Below are the code and all the weights of a small trained network. Each question names an input and a target symbol and asks about switching units off, where a switched-off unit gives its printed mean instead of its output.

import numpy as np


def w(rows, s, z=0):
    codes = np.array(rows[::2]) - 128.0
    scale = np.full(codes.shape[1], s)
    scale[-1] = z or s
    return codes * scale


def f(y):
    return np.maximum(y, 0)


def softmax(a):
    e = np.exp(a - a.max(-1, keepdims=True))
    return e / e.sum(-1, keepdims=True)


def log_softmax(a):
    a = a - a.max(-1, keepdims=True)
    return a - np.log(np.exp(a).sum(-1, keepdims=True))


def net(x, mask):
    ids = ['βγεζηθλω'.index(c) for c in x.split()]
    T = len(ids)
    res = E[ids] + P[:T]
    u = 0
    for l in range(2):
        q, k, v = (res @ M[l].T for M in (Q, K, V))
        z = softmax(np.where(np.tri(T) > 0, q @ k.T / 2**0.5, -1e9)) @ v
        res = res + np.where(mask[u], z, O[l][:, -1]) @ O[l][:, :-1]
        u += 1
        y = f(res @ A[l][:, :-1].T + A[l][:, -1])
        res = res + np.where(mask[u : u + 4], y, B[l][:, -1]) @ B[l][:, :-1]
        u += 4
    return log_softmax(res[-1] @ U[:, :-1].T + U[:, -1])


Q, K, V, O, A, B = {}, {}, {}, {}, {}, {}
E = w([
[118,102,133,87,123,98],'β',
[126,50,131,168,183,87],'γ',
[50,32,132,131,79,58],'ε',
[171,79,145,72,126,155],'ζ',
[205,118,64,143,155,123],'η',
[138,65,170,48,79,165],'θ',
[102,129,94,51,186,120],'λ',
[175,93,146,140,75,3],'ω',
],0.015)
P = w([
[155,247,130,130,155,131],'0',
[75,126,105,169,125,121],'1',
[116,113,96,142,135,142],'2',
[122,115,130,111,113,155],'3',
[116,118,155,133,138,139],'4',
[138,145,148,122,139,144],'5',
[145,139,146,127,143,144],'6',
[114,131,141,129,136,131],'7',
[107,136,134,129,120,124],'8',
[106,131,140,133,115,122],'9',
],0.013)
Q[0] = w([
[107,137,134,163,99,64],'0.h0',
[131,230,253,176,108,183],'0.h0',
],0.0059)
K[0] = w([
[124,60,109,79,128,192],'0.h0',
[2,75,4,192,70,188],'0.h0',
],0.0047)
V[0] = w([
[95,130,8,151,171,137],'0.h0',
[59,105,154,62,162,159],'0.h0',
],0.011)
O[0] = w([
[45,241,182,196,112,145,255],'0.h0',
[35,142,6,182,167,193,53],'0.h0',
],0.011,0.00031)
A[0] = w([
[3,92,158,156,227,87,163],'0.n0',
[151,243,140,114,41,150,3],'0.n1',
[66,160,78,253,60,129,42],'0.n2',
[127,180,83,206,205,164,74],'0.n3',
],0.0053,0.0051)
B[0] = w([
[162,158,137,147,88,190,253],'0.n0',
[69,136,70,162,73,163,132],'0.n1',
[44,149,120,110,247,166,147],'0.n2',
[61,126,161,254,64,149,140],'0.n3',
],0.0068,0.0048)
Q[1] = w([
[109,146,55,114,2,69],'1.h0',
[148,99,155,172,104,116],'1.h0',
],0.0082)
K[1] = w([
[226,95,175,204,255,253],'1.h0',
[101,192,81,142,115,172],'1.h0',
],0.0034)
V[1] = w([
[95,148,97,247,167,48],'1.h0',
[79,88,98,147,68,41],'1.h0',
],0.011)
O[1] = w([
[111,116,129,146,113,82,158],'1.h0',
[130,140,99,133,4,110,252],'1.h0',
],0.013,0.0027)
A[1] = w([
[135,112,59,85,149,201,5],'1.n0',
[81,30,255,161,89,167,67],'1.n1',
[85,113,175,110,125,191,183],'1.n2',
[164,108,161,171,141,119,158],'1.n3',
],0.0083,0.003)
B[1] = w([
[15,3,109,153,83,101,168],'1.n0',
[252,232,135,59,180,140,255],'1.n1',
[151,175,9,244,178,245,191],'1.n2',
[94,154,207,164,60,207,171],'1.n3',
],0.0061,0.0049)
U = w([
[142,224,158,52,204,108,141],'β',
[90,94,214,150,156,138,95],'γ',
[86,150,124,180,16,173,62],'ε',
[131,2,93,127,182,131,3],'ζ',
[154,116,122,166,146,145,195],'η',
[142,56,126,126,184,176,100],'θ',
[63,165,104,155,162,178,117],'λ',
[184,69,126,57,143,75,108],'ω',
],0.0085,0.0038)

Each question gives the input, a string of symbols that net reads in full, and the target symbol t.
The units are the heads (2 rows each of Q, K, V and O) and the neurons (one row each of A and B). Each row of codes is followed by its name. A weight is (code - 128) times the scale printed after its matrix; where a second scale follows, it is the last column's (O, A, B and U).
mask holds one flag per unit, layer by layer, with each layer's heads first. A switched-off unit (its flag False) gives its mean, the last column of its rows in O or B, instead of its output. The means were averaged over made-up inputs and are rounded, as every weight is.
A unit's drop is (log p(t) with every unit on - log p(t) with that unit switched off) / (log p(t) with every unit on - log p(t) with every unit switched off).
The circuit of an input: a set's keep is (log p(t) with only the set's units on - log p(t) with every unit switched off) / (log p(t) with every unit on - log p(t) with every unit switched off). Starting from all 10 units, units are removed one at a time, each time the one whose removal leaves the highest keep (on an exact tie, the one counted first), for as long as the keep stays at least 0.8.
circuit, biggest first: the units of the circuit, biggest drop first
most important unit: the unit with the biggest drop
top k neurons: the k neurons with the biggest drops, biggest first
top k neurons in layer l: the k neurons of layer l with the biggest drops, biggest first
drop of u: that unit's drop, to one decimal
input ε ζ ε ε β, target ε: circuit, biggest first	(1.h0)
input ε ω η η ζ γ θ, target β: circuit, biggest first	(1.n1; 0.h0)
input θ ζ β, target ζ: top 2 neurons in layer 1	(1.n0; 1.n1)
input λ η ε, target λ: circuit, biggest first	(0.h0; 0.n2)
input η η ζ λ β ε ε η λ ε, target λ: circuit, biggest first	(0.h0; 0.n2; 1.h0)
input β β ε ε γ θ ε ε λ λ, target ε: circuit, biggest first	(1.h0; 1.n1)
input ε ζ β η ω ω γ ω ω λ, target ω: circuit, biggest first	(0.h0; 1.h0)
input θ ε λ, target ζ: circuit, biggest first	(0.h0; 1.n0)
input β η β γ ω γ ω η, target ω: top 2 neurons	(1.n2; 0.n0)
input η ω γ ζ, target β: circuit, biggest first	(0.h0; 1.n1)
input β γ θ ω ε, target ω: circuit, biggest first	(0.h0; 1.n1)
input ζ θ ζ β, target θ: circuit, biggest first	(1.h0; 0.h0)
input ε λ η, target ε: top 2 neurons	(0.n3; 1.n1)
input θ ε ε β ε ζ, target ε: most important unit	1.h0
input ε β ω ε ω θ ω β β, target ω: top 2 neurons in layer 1	(1.n2; 1.n3)
input λ γ θ, target λ: top 2 neurons	(1.n2; 0.n0)
input ε β ω θ ε ω ε ω θ, target ω: top 3 neurons	(0.n0; 1.n1; 1.n3)
input θ ε η, target ζ: drop of 1.n0	0.3
input λ ε λ η, target λ: drop of 0.h0	1.1
input ω η γ, target ω: drop of 0.h0	0.9
input ε η λ λ ε λ θ β, target λ: circuit, biggest first	(0.h0)
input ε ε θ γ, target ε: drop of 1.h0	0.7
input λ ζ ζ θ ε η λ, target λ: top 2 neurons in layer 1	(1.n2; 1.n1)
